Below are the code and all the weights of a small trained network. Each question names an input and a target symbol and asks about switching units off, where a switched-off unit gives its printed mean instead of its output.

import numpy as np


def w(rows, s, z=0):
    codes = np.array(rows[::2]) - 128.0
    scale = np.full(codes.shape[1], s)
    scale[-1] = z or s
    return codes * scale


def f(y):
    return y / 2 * (1 + np.tanh(0.7978845608 * (y + 0.044715 * y**3)))


def softmax(a):
    e = np.exp(a - a.max(-1, keepdims=True))
    return e / e.sum(-1, keepdims=True)


def log_softmax(a):
    a = a - a.max(-1, keepdims=True)
    return a - np.log(np.exp(a).sum(-1, keepdims=True))


def net(x, mask):
    ids = ['ΔΘβμτφ'.index(c) for c in x.split()]
    T = len(ids)
    res = E[ids] + P[:T]
    r = res
    for j in range(2):
        rows = slice(2 * j, 2 * j + 2)
        q, k, v = (r @ M[0][rows].T for M in (Q, K, V))
        z = softmax(np.where(np.tri(T) > 0, q @ k.T / 2**0.5, -1e9)) @ v
        o = O[0][rows]
        res = res + np.where(mask[j], z, o[:, -1]) @ o[:, :-1]
    y = f(res @ A[0][:, :-1].T + A[0][:, -1])
    res = res + np.where(mask[2:14], y, B[0][:, -1]) @ B[0][:, :-1]
    return log_softmax(res[-1] @ U[:, :-1].T + U[:, -1])


Q, K, V, O, A, B = {}, {}, {}, {}, {}, {}
E = w([
[105,136,85,153,144,95],'Δ',
[154,133,141,181,118,168],'Θ',
[183,175,89,153,103,98],'β',
[248,107,10,174,78,54],'μ',
[151,1,53,153,154,67],'τ',
[155,118,142,93,172,42],'φ',
],0.0084)
P = w([
[73,128,135,153,62,113],'0',
[105,183,86,207,186,159],'1',
[91,98,137,86,58,147],'2',
[158,121,223,162,146,79],'3',
[120,176,79,161,205,167],'4',
[32,146,140,192,46,80],'5',
[206,94,211,157,148,95],'6',
[131,167,79,110,221,184],'7',
[121,92,117,6,124,194],'8',
[177,96,222,151,156,72],'9',
[145,169,57,63,250,197],'10',
],0.011)
Q[0] = w([
[139,110,150,1,66,126],'head 1',
[100,114,152,105,51,106],'head 1',
[159,183,126,187,232,117],'head 2',
[141,71,149,13,105,138],'head 2',
],0.047)
K[0] = w([
[60,119,156,251,64,52],'head 1',
[86,114,137,124,56,137],'head 1',
[212,102,125,80,235,149],'head 2',
[68,142,162,248,89,62],'head 2',
],0.034)
V[0] = w([
[97,102,68,157,69,254],'head 1',
[35,139,62,85,107,101],'head 1',
[72,52,160,144,201,128],'head 2',
[131,242,194,115,109,169],'head 2',
],0.023)
O[0] = w([
[117,81,97,9,135,120,142],'head 1',
[73,107,154,128,120,66,179],'head 1',
[61,59,104,187,111,143,82],'head 2',
[98,231,159,111,98,144,2],'head 2',
],0.014,0.0099)
A[0] = w([
[144,213,58,133,199,151,158],'neuron 1',
[130,121,163,187,96,123,162],'neuron 2',
[53,184,54,65,105,246,93],'neuron 3',
[150,122,193,79,74,74,116],'neuron 4',
[51,208,37,140,227,179,144],'neuron 5',
[74,142,135,154,169,238,107],'neuron 6',
[44,151,63,95,166,246,2],'neuron 7',
[67,147,171,134,145,59,162],'neuron 8',
[63,122,186,69,21,125,57],'neuron 9',
[80,194,16,90,184,159,217],'neuron 10',
[129,183,213,87,69,124,123],'neuron 11',
[116,203,123,167,177,122,86],'neuron 12',
],0.014,0.0082)
B[0] = w([
[111,168,93,163,126,27,238],'neuron 1',
[151,194,119,115,186,111,244],'neuron 2',
[107,99,216,87,193,6,184],'neuron 3',
[99,181,175,114,50,130,255],'neuron 4',
[46,134,112,89,53,156,202],'neuron 5',
[168,114,73,136,44,137,161],'neuron 6',
[227,123,50,125,21,162,153],'neuron 7',
[167,128,85,142,124,157,209],'neuron 8',
[32,155,62,181,157,73,166],'neuron 9',
[129,140,180,161,184,234,242],'neuron 10',
[146,58,111,139,169,235,167],'neuron 11',
[73,58,136,112,138,94,183],'neuron 12',
],0.02,0.0091)
U = w([
[60,143,98,110,82,2,2],'Δ',
[51,129,163,87,131,20,16],'Θ',
[77,137,125,104,94,88,148],'β',
[112,134,163,64,77,13,221],'μ',
[93,71,131,102,105,23,136],'τ',
[130,158,127,115,136,24,228],'φ',
],0.0052,0.0045)

Each question gives the input, a string of symbols that net reads in full, and the target symbol t.
The units are the heads (2 rows each of Q, K, V and O) and the neurons (one row each of A and B). Each row of codes is followed by its name. A weight is (code - 128) times the scale printed after its matrix; where a second scale follows, it is the last column's (O, A, B and U).
mask holds one flag per unit, heads first, then neurons. A switched-off unit (its flag False) gives its mean, the last column of its rows in O or B, instead of its output. The means were averaged over made-up inputs and are rounded, as every weight is.
A unit's drop is (log p(t) with every unit on - log p(t) with that unit switched off) / (log p(t) with every unit on - log p(t) with every unit switched off).
The circuit of an input: a set's keep is (log p(t) with only the set's units on - log p(t) with every unit switched off) / (log p(t) with every unit on - log p(t) with every unit switched off). Starting from the 12 units with the biggest drops (on a tie, the unit counted first), units are removed one at a time, each time the one whose removal leaves the highest keep (on an exact tie, the one counted first), for as long as the keep stays at least 0.8.
circuit, biggest first: the units of the circuit, biggest drop first
most important unit: the unit with the biggest drop
top k neurons: the k neurons with the biggest drops, biggest first
heads that matter: for each layer, one digit per head in row order, 1 if its drop is at least 0.15 and else 0, layers parted by /
input μ τ φ Δ, target φ: heads that matter	10
input τ φ φ φ τ β τ τ τ, target β: circuit, biggest first	head 2; neuron 11; head 1; neuron 3
input β Δ β Θ, target β: most important unit	head 2
input β μ τ μ β Δ τ φ τ, target Δ: top 2 neurons	neuron 9; neuron 10
input μ φ τ β μ μ τ β β, target μ: heads that matter	11
input φ μ τ φ τ β β, target τ: heads that matter	01
input β β φ μ μ Δ φ Θ β, target Δ: circuit, biggest first	head 1; neuron 9; head 2
input Δ Θ φ τ μ φ μ μ τ, target φ: circuit, biggest first	head 1; neuron 2; neuron 5
input φ β φ φ Δ τ μ Θ τ τ Θ, target μ: circuit, biggest first	neuron 3; neuron 7; head 2; head 1
input μ β φ, target μ: heads that matter	01
input β μ μ μ μ μ μ φ τ, target μ: heads that matter	11
input φ φ Θ Θ Δ Θ β μ β Θ τ, target τ: heads that matter	01
input β Θ τ β φ φ Θ μ Δ τ, target τ: heads that matter	11
input β φ τ Θ, target φ: top 3 neurons	neuron 2; neuron 5; neuron 4
input β β Θ, target β: heads that matter	01
input μ φ β β φ τ μ φ φ, target τ: heads that matter	01
input μ Θ β, target μ: heads that matter	01
input μ μ Θ β β Θ, target Θ: top 3 neurons	neuron 3; neuron 9; neuron 10
input μ τ φ β τ Θ Δ, target τ: circuit, biggest first	head 2
input Θ φ Θ, target Θ: most important unit	neuron 3
